Below are the code and all the weights of a small trained network. Each question names an input and a class and asks about switching units off, where a switched-off unit gives its printed mean instead of its output.

import numpy as np


def w(rows, s, z=0):
    codes = np.array(rows[::2]) - 128.0
    scale = np.full(codes.shape[1], s)
    scale[-1] = z or s
    return codes * scale


def norm(h):
    return h / np.sqrt((h * h).mean(-1, keepdims=True) + 1e-5)


def f(y):
    return np.maximum(y, 0)


def log_softmax(a):
    a = a - a.max(-1, keepdims=True)
    return a - np.log(np.exp(a).sum(-1, keepdims=True))


def net(x, mask):
    res = np.array(x, float).reshape(1, 8) / 4 @ E
    u = 0
    for l in range(3):
        y = f(norm(res) @ A[l][:, :-1].T + A[l][:, -1])
        res = res + np.where(mask[u : u + 5], y, B[l][:, -1]) @ B[l][:, :-1]
        u += 5
    return log_softmax(norm(res)[-1] @ U[:, :-1].T + U[:, -1])


A, B = {}, {}
E = w([
[174,166,39,162,179,55,178,105],'x0',
[254,77,71,144,115,169,101,67],'x1',
[131,131,133,129,129,127,129,127],'x2',
[128,127,130,128,129,126,129,123],'x3',
[128,129,127,127,127,128,127,128],'x4',
[130,126,133,125,133,124,127,123],'x5',
[132,133,129,130,126,131,128,133],'x6',
[126,126,127,130,128,129,128,128],'x7',
],0.006)
A[0] = w([
[71,218,126,95,179,14,253,206,2],'0.n1',
[31,211,216,141,131,102,79,147,108],'0.n2',
[94,133,188,144,87,150,119,165,184],'0.n3',
[163,123,109,190,91,107,100,100,149],'0.n4',
[51,147,146,143,134,92,141,142,172],'0.n5',
],0.0036,0.0039)
B[0] = w([
[108,98,128,223,25,122,3,45,237],'0.n1',
[181,103,91,86,201,152,176,169,253],'0.n2',
[186,130,87,82,173,177,164,108,239],'0.n3',
[107,154,125,82,177,151,112,137,184],'0.n4',
[153,132,164,86,83,65,185,163,234],'0.n5',
],0.0057,0.0038)
A[1] = w([
[71,132,204,70,128,122,195,187,1],'1.n1',
[76,224,104,156,129,59,135,156,82],'1.n2',
[199,69,127,223,2,112,112,79,113],'1.n3',
[139,139,73,167,139,61,149,124,145],'1.n4',
[48,163,163,215,125,3,136,121,11],'1.n5',
],0.005,0.0023)
B[1] = w([
[132,182,80,81,237,105,249,195,243],'1.n1',
[136,36,205,209,87,186,47,112,220],'1.n2',
[24,187,166,114,123,114,161,197,254],'1.n3',
[145,154,101,172,103,114,186,86,244],'1.n4',
[50,84,206,199,2,136,26,112,245],'1.n5',
],0.0048,0.0035)
A[2] = w([
[155,109,176,139,104,207,23,95,4],'2.n1',
[72,110,151,223,21,87,4,69,65],'2.n2',
[101,150,148,57,208,131,254,198,72],'2.n3',
[133,78,147,97,81,235,30,124,55],'2.n4',
[59,67,213,87,76,189,79,184,154],'2.n5',
],0.0049,0.0034)
B[2] = w([
[31,68,156,153,174,202,59,99,173],'2.n1',
[60,145,156,160,2,82,143,202,238],'2.n2',
[103,166,142,34,140,63,156,195,248],'2.n3',
[26,87,217,164,157,133,78,90,201],'2.n4',
[225,165,45,113,156,101,142,115,253],'2.n5',
],0.0065,0.0051)
U = w([
[126,158,143,24,176,101,197,206,253],'0',
[80,141,157,220,8,78,128,149,94],'1',
[91,60,180,137,177,212,55,60,146],'2',
[232,148,30,174,158,126,177,48,86],'3',
],0.012,0.00037)

Each question gives the input, the list of numbers given to net, and the class t.
The units are the neurons (one row each of A and B). Each row of codes is followed by its name. A weight is (code - 128) times the scale printed after its matrix; where a second scale follows, it is the last column's (A, B and U).
mask holds one flag per neuron, layer by layer. A switched-off neuron (its flag False) gives its mean, the last column of its row in B, instead of its output. The means were averaged over made-up inputs and are rounded, as every weight is.
A unit's drop is (log p(t) with every unit on - log p(t) with that unit switched off) / (log p(t) with every unit on - log p(t) with every unit switched off).
most important unit: the unit with the biggest drop
top k neurons: the k neurons with the biggest drops, biggest first
top k neurons in layer l: the k neurons of layer l with the biggest drops, biggest first
drop of u: that unit's drop, to one decimal
input [-8,0,5,-5,5,4,4,-3], class 0: most important unit => 0.n1
input [3,1,1,3,4,6,2,-3], class 3: top 2 neurons in layer 0 => [0.n1; 0.n2]
input [-5,1,2,-1,3,-6,6,-4], class 2: top 2 neurons => [0.n5; 1.n1]
input [0,5,-8,3,-5,4,6,0], class 2: top 3 neurons => [1.n1; 0.n5; 0.n2]
input [-2,4,-3,-8,8,-8,2,-3], class 2: top 2 neurons => [1.n1; 0.n1]
input [5,0,-5,-6,-2,-3,3,-6], class 1: top 2 neurons => [0.n2; 0.n3]
input [-1,2,1,-3,-1,-7,-1,4], class 2: top 3 neurons => [1.n1; 0.n4; 0.n1]
input [1,-8,-3,-3,0,6,2,3], class 1: top 3 neurons => [0.n1; 1.n5; 1.n2]
input [-6,0,-6,-4,6,-7,7,2], class 0: top 3 neurons => [0.n1; 1.n5; 1.n2]
input [0,2,-2,-2,-8,-6,-8,-2], class 2: top 2 neurons in layer 1 => [1.n1; 1.n4]
input [-2,4,-2,-7,5,6,-4,-1], class 2: top 2 neurons => [1.n1; 0.n1]
input [0,4,2,-8,1,-5,0,0], class 2: top 3 neurons => [1.n1; 0.n5; 0.n1]
input [-2,6,2,-6,7,-8,4,-5], class 2: drop of 0.n1 => 0.1
input [-5,0,1,2,-8,1,8,2], class 0: drop of 0.n1 => 4.2
input [-2,4,-3,4,-1,4,3,-3], class 2: drop of 1.n1 => 2.1
input [8,0,5,3,0,-7,4,-8], class 1: most important unit => 0.n2
input [-4,0,3,3,5,3,7,4], class 0: drop of 0.n1 => 4.5
